Below is a small trained network, with its code and all its weights. Each question gives an input and a target symbol and asks what happens when units are switched off, that is, made to give their printed mean instead of their output.

import numpy as np


def w(rows, s, z=0):
    codes = np.array(rows[::2]) - 128.0
    scale = np.full(codes.shape[1], s)
    scale[-1] = z or s
    return codes * scale


def f(y):
    return y / 2 * (1 + np.tanh(0.7978845608 * (y + 0.044715 * y**3)))


def softmax(a):
    e = np.exp(a - a.max(-1, keepdims=True))
    return e / e.sum(-1, keepdims=True)


def log_softmax(a):
    a = a - a.max(-1, keepdims=True)
    return a - np.log(np.exp(a).sum(-1, keepdims=True))


def net(x, mask):
    ids = ['ΓΛΣζμτφω'.index(c) for c in x.split()]
    T = len(ids)
    res = E[ids] + P[:T]
    r = res
    for j in range(2):
        rows = slice(2 * j, 2 * j + 2)
        q, k, v = (r @ M[0][rows].T for M in (Q, K, V))
        z = softmax(np.where(np.tri(T) > 0, q @ k.T / 2**0.5, -1e9)) @ v
        o = O[0][rows]
        res = res + np.where(mask[j], z, o[:, -1]) @ o[:, :-1]
    y = f(res @ A[0][:, :-1].T + A[0][:, -1])
    res = res + np.where(mask[2:6], y, B[0][:, -1]) @ B[0][:, :-1]
    return log_softmax(res[-1] @ U[:, :-1].T + U[:, -1])


Q, K, V, O, A, B = {}, {}, {}, {}, {}, {}
E = w([
[109,52,252],'Γ',
[165,244,197],'Λ',
[86,75,237],'Σ',
[106,210,186],'ζ',
[37,168,204],'μ',
[223,111,209],'τ',
[94,225,138],'φ',
[205,237,157],'ω',
],0.012)
P = w([
[121,143,254],'0',
[122,152,227],'1',
[132,164,205],'2',
[130,154,181],'3',
[128,154,158],'4',
[130,155,131],'5',
[133,159,104],'6',
[135,167,86],'7',
[131,185,72],'8',
],0.0088)
Q[0] = w([
[175,92,8],'head 0',
[158,153,163],'head 0',
[162,87,69],'head 1',
[91,23,4],'head 1',
],0.014)
K[0] = w([
[100,155,213],'head 0',
[135,131,101],'head 0',
[100,147,175],'head 1',
[85,102,252],'head 1',
],0.02)
V[0] = w([
[193,221,92],'head 0',
[173,114,121],'head 0',
[5,147,76],'head 1',
[161,109,115],'head 1',
],0.014)
O[0] = w([
[176,208,125,245],'head 0',
[250,101,111,50],'head 0',
[125,123,240,2],'head 1',
[170,116,104,3],'head 1',
],0.013,0.0036)
A[0] = w([
[101,122,129,125],'neuron 0',
[85,1,93,2],'neuron 1',
[145,117,131,85],'neuron 2',
[42,80,142,67],'neuron 3',
],0.008,0.0099)
B[0] = w([
[149,143,110,165],'neuron 0',
[207,75,197,138],'neuron 1',
[113,176,139,63],'neuron 2',
[113,166,2,251],'neuron 3',
],0.0097,0.0024)
U = w([
[221,50,104,183],'Γ',
[113,55,123,135],'Λ',
[135,10,148,164],'Σ',
[25,171,76,83],'ζ',
[44,157,136,138],'μ',
[173,131,13,120],'τ',
[172,146,255,175],'φ',
[167,249,70,2],'ω',
],0.0057,0.0085)

Each question gives the input, a string of symbols that net reads in full, and the target symbol t.
The units are the heads (2 rows each of Q, K, V and O) and the neurons (one row each of A and B). Each row of codes is followed by its name. A weight is (code - 128) times the scale printed after its matrix; where a second scale follows, it is the last column's (O, A, B and U).
mask holds one flag per unit, heads first, then neurons. A switched-off unit (its flag False) gives its mean, the last column of its rows in O or B, instead of its output. The means were averaged over made-up inputs and are rounded, as every weight is.
A unit's drop is (log p(t) with every unit on - log p(t) with that unit switched off) / (log p(t) with every unit on - log p(t) with every unit switched off).
The circuit of an input: a set's keep is (log p(t) with only the set's units on - log p(t) with every unit switched off) / (log p(t) with every unit on - log p(t) with every unit switched off). Starting from all 6 units, units are removed one at a time, each time the one whose removal leaves the highest keep (on an exact tie, the one counted first), for as long as the keep stays at least 0.8.
units of the circuit, in order: the units of the circuit, biggest drop first
heads that matter: for each layer, one digit per head in row order, 1 if its drop is at least 0.15 and else 0, layers parted by /
drop when u is switched off: that unit's drop, to one decimal
input μ Λ Σ Γ μ ω μ, target ω: heads that matter : 11
input φ ω μ Λ, target ω: units of the circuit, in order : head 0; head 1
input ω φ ω μ μ μ φ φ Σ, target φ: units of the circuit, in order : head 1; head 0
input φ τ φ μ Σ φ φ Γ, target φ: units of the circuit, in order : head 1
input μ μ φ τ ω ω μ φ ζ, target φ: units of the circuit, in order : head 1; neuron 3
input φ μ Γ Γ Σ τ Λ φ μ, target φ: units of the circuit, in order : head 1; neuron 3
input μ Λ φ μ ζ φ μ, target φ: heads that matter : 01
input μ μ μ μ ω ζ, target ω: heads that matter : 11
input μ μ φ ζ φ φ μ ζ, target φ: drop when neuron 3 is switched off : 0.2
input ω τ μ μ μ μ ζ ω μ, target ω: drop when head 0 is switched off : 0.9
input ω μ τ Σ φ, target φ: drop when neuron 2 is switched off : 0.0
